Each row has a name. After each piece below comes the name of the row it's from, unless a question asks for something else. Each question is about the rows just above it.

Columns, left to right: G M Z R T S P
[110 145 141  89 129  98 186] : Bek
[ 87 116 129 156 134 133 195] : vimo
[148  83 113 112 100 136 143] : meku
[ 97 119 139 141  99 120 168] : Zogu
[111 145 141 111 192 172 187] : bese
[119  94 167 108 137 101 134] : Sog
[118 110 136  56 165 140  97] : tuzo
[110 123 156 122  74 160 112] : vezi
After [111 145 141], its row goes on with | [111 192 172 187]
The rest of the row after [110 123 156 122]: | [ 74 160 112]
Times [94] occurs in Sog: | 1

Columns, left to right: K N C A D U W L H V
[ 95  84 113 155 135 124 115 102 141 122] -> Mopin
[ 96 118  88 130 129 113 184  60  88  79] -> duka
[ 96 118  88 131 129 104  87 129 129 117] -> bero
Count of [116] in bero: | 0
[ 60 129] is in which column, read top down? | L
Times [88] occurs in bero: | 1
[129 129] is in which column, read top down? | D
[118 118] is in which column, read top down? | N
After [118  88 130 129], its row goes on with | [113 184  60  88  79]

Columns, left to right: nedo giti Valom genas guz ligo veruk zab vutod
[177 200 151  78 196 172 120 107 180] : lubo
[122 146 158  93 164 159  88 163 192] : kebo
[177 112 150 101  59 149 170  89  65] : nute
[122 163 122 106 163 163 122 163 122] : Pozal
[194 127 147 127 124 143 138 129 157] : Vil
[114  52 157 121  50 137 137 135  52] : vug
[123 183 116 111 172 131 116 135 148] : kifu
[132 124 156 120 162 153  99 143 169] : zus
[150 159  79 192 129  74 133 137 143] : vaba
[158 150 122 147 157 116 156  79] is in which column, read top down? | Valom
How many times does Pozal hold [163]? | 4

Columns, left to right: X Q F B Y E
[113 139 127  73  64 184] : bod
[161 139 175 168 160 120] : mado
[100 144  93 131  92 145] : ruzu
[124 113  86 133 131  71] : Vofez
[156 133 129 125 120 117] : sike
[ 91 130  97 157 118  96] : Modo
[121 113 129 126 166 113] : levir
[145 158 166 156 155  90] : lazus
[113 138 109 142 157 115] : naba
[164 139 181 143 180  80] : Mudib
[140  78  72 101 138 119] : fego
[163 153 177 127 155 114] : Bago
Which column holds this, read top down? [ 71 117  96 113] | E
After [113 138], its row goes on with | [109 142 157 115]

Columns, left to right: nida rapos Bes Nale kep ziba
[144 106 172  96  98 116]  pubik
[131  77 169  79  98 104]  kod
[124 170  81 155 121 150]  kiga
[123 143 197 139 133 107]  Zep
[104  97 131  77  79 169]  fonas
[133  76  98  72  84 169]  Gavev
How many times does kiga hold [171]? | 0
Put [ 98  77 131 104 169  79] back in order: which row is it? | kod
Go on from [79 98] to the end of its row. | [104]

Columns, left to right: Gibuk Gikas Mopa vazim Lufug bemiz gepe zosog vobe Fuz
[128 129 129 129 148 108 112 148 129 148]  Nobip
[128 100 116 128  90 124 130 147 136 128]  kuva
[129 129 112 108 148 129 129 148 129 148]  tidef
Times [128] occurs in tidef: | 0
Times [148] occurs in tidef: | 3
Go on from [148 108 112 148] to the end of its row. | [129 148]
Which row holds these entries in another order? [108 112 129 129 129 129 129 148 148 148] | tidef

Columns, left to right: Bolaz tosep sazo bofev Bunek lev Somop Kuloz Rugi
[119  83 108 168 110 112 189 114 111] : Tosi
[106 120 121 144 158 158 158 121 158] : lik
[104 128 146 167 128 141 159 103 173] : dobe
[106 129 136 117 106 172 112 147  92] : vopuz
[150 127 135 108 152 118 106 146 101] : mer
[178 130 142  97 114 136 112  96 113] : zaruf
[166 192 122 166 147 129 111 129 140] : guk
[178 126 189  99 122 146 105  81 156] : tipez
[130 148 135 142 112 131 129 103 135] : fil
[160 146 150  94 107 130 117  83 157] : Mudis
[135 111 122 131 123 145 144 114 134] : zofi
[151 122 122  96 115 112 157 124 167] : sigaz
Which value is in both Tosi and tipez? | [189]
How many times does lik hold [158]? | 4
Go on from [126 189  99] to the end of its row. | [122 146 105  81 156]
Go on from [147 129 111] to the end of its row. | [129 140]
Put [129  92 147 106 106 112 136 172 117] back in order: which row is it? | vopuz
How many times does vopuz hold [136]? | 1
Times [130] occurs in guk: | 0

Columns, left to right: pinu Reni kup surik dob sina vopi
[157 100 177  94 122 123  90]  laza
[140  82  53  83 109 129 180]  mukas
[129  82  53  84 109 129 162]  mevar
[172  86 165  92  79 114 105]  bibig
[ 99  98 201  94 122 124  90]  Nar
[130 111 110  93 107 153 106]  bib
Go on from [ 82  53  84 109 129] to the end of its row. | [162]
[ 84 109 129 162 129  82  53] is which row reordered? | mevar
Which column holds this, read top down? [100  82  82  86  98] | Reni
After [110  93 107 153], its row goes on with | [106]
Which column holds [ 90 180 162 105] top down? | vopi

Columns, left to right: Vaf fove let duni Tapar
[184 105 158 179 184] -> Lipid
[ 93 186  93 186 186] -> zuga
[190 124 127 186 180] -> gukuz
[124 135 174 103 146] -> Beku
[187  89  96 103 126] -> dapir
[191 148 140 169 176] -> zor
[141 118 126  82 168] -> fara
[ 78 114  95  83  73] -> madu
[182 106 115 180 183] -> Daku
[124 158  93 136 136] -> nepev
Which column holds [146 126 176] top down? | Tapar
Times [185] occurs in zuga: | 0

Columns, left to right: piz Fanav retoz Fer Gozop gagag Pepa
[143 163 153 128 158  88 159]  feb
[125  94 115 105 159 122 109]  nul
[128 158 153 163  88 142 159]  Furok
[168 159  90  63  87 160  70]  ror
[153 163 142 159 158  88 128] is which row reordered? | Furok
Which row holds these entries in another order? [153 142 128  88 163 158 159] | Furok
[159 142  88 163 153 158 128] is which row reordered? | Furok
[ 87 160  70 168 159  90  63] is which row reordered? | ror

Columns, left to right: nogaz Nifa Sezul gibu pomo bomud Falem Gipuf Dodoz
[112 164 162 140 114 196 146 121  90]  buze
[ 83  67  60  93 139 195  83 119  81]  lur
[ 83 164 161  93 139 195 139 139  72]  segil
[108 135 107 155 187 141 113 132 126]  tuzok
[112 164 161 140 114 165 126 121  66]  Mobif
How many times does segil hold [139]? | 3
Which column holds this, read top down? [ 72 126  66] | Dodoz
After [112 164 162 140 114], its row goes on with | [196 146 121  90]
The rest of the row after [164 162]: | [140 114 196 146 121  90]

Columns, left to right: bam tapit Rog detad nifi lopir
[148 160 151 160 146 159]  bavi
[190 174 151 106 172  96]  pupok
[ 98  94 125  98 172  97]  lera
[ 96 172 175  94 151 106]  gidan
[ 98  94 125 114 104 109]  bunad
q: [ 96 172 175  94 151 106] | gidan
The one value in gidan and bavi: | [151]
Count of [95] in gidan: | 0
[190 106 174  96 151 172] is which row reordered? | pupok
Shared by gidan and bunad: | [94]

Columns, left to right: Tiz meri fuvep zure liv Vonu
[127 128 164 127 124 127] = palig
[124 150 127  84 129 164] = lig
[114 117 151 107 147 136] = Nuz
[107 147 150 136 114 117] = rupav
[148 136 117 109 140 154] = gupad
q: [124 150 127  84 129 164] | lig
Put [107 114 117 136 147 151] back in order: which row is it? | Nuz
Go on from [124 150 127  84 129] to the end of its row. | [164]
How many times does rupav hold [150]? | 1
Which row holds these entries in another order? [147 151 107 114 117 136] | Nuz
Put [124 127 127 127 128 164] back in order: which row is it? | palig
How many times does palig hold [127]? | 3

Columns, left to right: bozi vibi danak kitu pib Masu
[122 142 137 130 119 122] -> kepal
[131 109  94  97  95 110] -> kunos
[ 90 114 125 130 126 139] -> Sifop
[133 112 116  93  91 130] -> ral
[148 118 124 133 135 150] -> fir
[ 97 109  94 131 109  95] -> toti
[122 142 137 130 123 114] -> did
[ 82 102  71 120  90 101] -> Disem
[ 79 129 115 130 112  94] -> biba
[122 114 125 130 126 139] -> Gini
[119 120 120  89 103 100] -> Fudo
[164 117 136 107 126 145] -> Virok
[ 95 110 131 109  94  97] is which row reordered? | kunos
After [112 116], its row goes on with | [ 93  91 130]

Columns, left to right: tomef Tupe Lura nepo fafa lakiv Sovat
[101 148  90 173 113 166 174]  Nemal
[ 93  94  73 141  78 181 164]  Zik
[159  77  74 139  86 182 170]  sem
[188 150 179 149 172  88 162]  Bofu
[ 94  86  73  69 171 100  96]  pomep
[148 162  97 124 178  69 183]  kirep
[ 66 162  97 124 178  69 183]  tapi
[129 160 176 165 142  93 125]  purez
[115 159 175 122 177  96 176]  Vize
[166 169 176 169 170 103 171]  rison
[162  69 123 178 148  97 183]  modu
Shared by pomep and Vize: | [96]
Go on from [166 169] to the end of its row. | [176 169 170 103 171]
[183  69 178 124  97 162 148] is which row reordered? | kirep
Which row holds these entries in another order? [ 88 149 150 162 172 179 188] | Bofu

Columns, left to right: Zamob Dase nuvot zazo
[106 106 105 106] -> Pezog
[110 149 152  96] -> pakon
[150 148 149 110] -> saz
[113  95 106  96] -> dula
[125 155 111  96] -> tuno
Which column holds [106 149] top down? | Dase
Put [ 96 110 149 152] back in order: which row is it? | pakon
The one value in dula and Pezog: | [106]
Count of [105] in Pezog: | 1
Put [105 106 106 106] back in order: which row is it? | Pezog
Count of [106] in Pezog: | 3
The one value in tuno and pakon: | [96]

Columns, left to right: Bifof gefe tup Fipir Niruf bati bubi mek Giko Lupos
[128 169 147 151  99  95 110 109 135 168] = Zez
[132 131 129 136 114  96 156 104 160 158] = vorep
[133 119 132 120 116 102 171 106 165 147] = Vef
[127  87 151  87 117 165 165  87 118  87] = Suref
[164 132 106 171 119 133 116 120 102 147] = Rul
[126 138 118 130 148 145 107 140 106 110] = rifem
[130 165  94 142 176 125 122 122 120 121] = Kisum
[124 136 118 126 156 165  89 155  85  92] = sokan
[ 86  90 177 131  53 129 110 139 129 152] = Riko
The rest of the row after [106 171 119]: | [133 116 120 102 147]
[171 106 165 147 133 119 132 120 116 102] is which row reordered? | Vef
Put [ 87 118  87 127  87 151  87 117 165 165] back in order: which row is it? | Suref
Times [88] occurs in Suref: | 0

Columns, left to right: fibus kilov salik dum lazuv
[168 167 135 138 168] -> kigi
[167 138 168 135 167] -> rusar
[ 83  93 122 126 183] -> Zav
Which row holds [167 138 168 135 167]? | rusar
Which row holds these entries in another order? [135 138 167 167 168] | rusar

Columns, left to right: goda lek vena gal tolaf pakam
[123 123 123 123 167 123]  Noke
[140 130 130 175 132 162]  nekap
[183 151 165 127 167 119]  pufe
[183 151 183 183 183 119]  Fusoz
[175 155 161  99 167 109]  nuf
[123 167 123 122 123 123]  mazag
[124 151 154 141 154 139]  kipep
How many times does kipep hold [124]? | 1
The rest of the row after [151 183 183 183]: | [119]
Go on from [123 122 123] to the end of its row. | [123]
How many times does Noke hold [123]? | 5
Count of [183] in Fusoz: | 4
Which row holds these entries in another order? [183 183 119 183 151 183] | Fusoz
Which column holds this, read top down? [123 175 127 183  99 122] | gal

Columns, left to right: pup rila gize pek Mugim Buran Tido Tar gipe
[127  88  98  82 115 176 119 211 194] = Lapek
[198 175  86 194  75  55  83 135 137] = mura
[144 118 122 153 202  78 171 189 196] = tufe
[ 87  75  99 126 185  99 106  80 163] = duv
[ 57  69  56  66 144 147 161  56 124] = vum
[199 157 164 178 174 139 120 192 182] = kenet
[111 110 121  87 177 101  63  65 160] = tipet
[ 58  87  75  87  58  87  83 123  87] = rese
[154 152 138  92 135  84 196 190 108] = Pum
[145 107 161 177 145 162  76 174 149] = Pepof
[ 90 188 149  91 140  55  84  56 101] = dun
Which column holds [118  75  69] top down? | rila
The rest of the row after [55 84]: | [ 56 101]
Times [87] occurs in rese: | 4

Columns, left to right: rizi puvik pifuf bebi fom
[104 146  95 152 118] -> lum
[135 131 131  99  92] -> vutok
[ 83 117 178 106 130] -> Kir
[ 95  50 148 190  56] -> Tute
[121 137  88  64  88] -> Tekag
Count of [88] in Tekag: | 2
Put [ 88  64  88 137 121] back in order: which row is it? | Tekag
Which column holds this, read top down? [104 135  83] | rizi
Which row holds these entries in another order? [ 95 104 118 146 152] | lum

Columns, left to right: Zilu par vov vel Tela
[ 76 115  58 102  83]  Gimid
[165 127 135 118 143]  Zita
[ 90 144  90  93  93]  Rap
[103 105  54 105  88]  tebom
[202 116 176 154 198]  danid
[ 79 115  85 125  96]  zeg
[102  70  50 125 124]  rapaz
[ 91 129 129 110 109]  kebid
[118  87  75 149 127]  kudiv
[ 77  94  95 136 108]  Butof
After [ 79 115  85], its row goes on with | [125  96]
Which column holds [75 95] top down? | vov
Times [90] occurs in Rap: | 2

Columns, left to right: dek dimo dizu rogod
[127  99 127 143] = zivuz
[123 167 143 125] = Gol
[126  99 122  97] = Baduv
[106 177  98  98] = Kunel
[127 143] is in which column, read top down? | dizu
How many times does Kunel hold [98]? | 2
Go on from [ 99 122] to the end of its row. | [97]
The rest of the row after [126  99]: | [122  97]
The one value in Baduv and zivuz: | [99]
Count of [127] in zivuz: | 2

Columns, left to right: fize felag Reteg Duvi saka Tel gagel Lebi savis nomi
[107 142  82 141 107 148 124 107 142 107] = mufu
[148 106  82 142 124 107 152 158  96 107] = lilag
[163 114 133  87 134 151  65 180 118  79] = kadil
Put [107  96 158 152 107 124 142  82 106 148] back in order: which row is it? | lilag
Times [107] occurs in mufu: | 4
Which column holds this, read top down? [107  79] | nomi
After [ 82 142], its row goes on with | [124 107 152 158  96 107]

Columns, left to right: koviv Sonab geva dufab dit Lufo Zumef
[ 70  73  65 157  71 182 196] -> mive
[186 184 194 189  66  70  72] -> vapid
[ 93  67 185 188 185 188 184] -> pomoz
[192  74 184 167  74  78  72] -> fupas
[189 186  69  79  75  67  71] -> Divo
[ 72  68 172  94 188 189 183] -> peb
[189  80 185  73  72  68  65] -> gana
[182 189  75  75  70  74  76] -> Kob
[ 69  62  64 171 183 183 190] -> Leki
[ 93 185  67 186 184 188 188] -> vuda
[ 80  73  65  68  72  94 184] -> mefad
Which value is in both vuda and mefad? | [184]
The one value in vapid and mive: | [70]
How many times does pomoz hold [185]? | 2
[ 65  68  72  73  80 185 189] is which row reordered? | gana
The row with [ 72  68 172  94 188 189 183] is | peb
[184 188 185  93  67 185 188] is which row reordered? | pomoz
After [73 65 68 72 94], its row goes on with | [184]

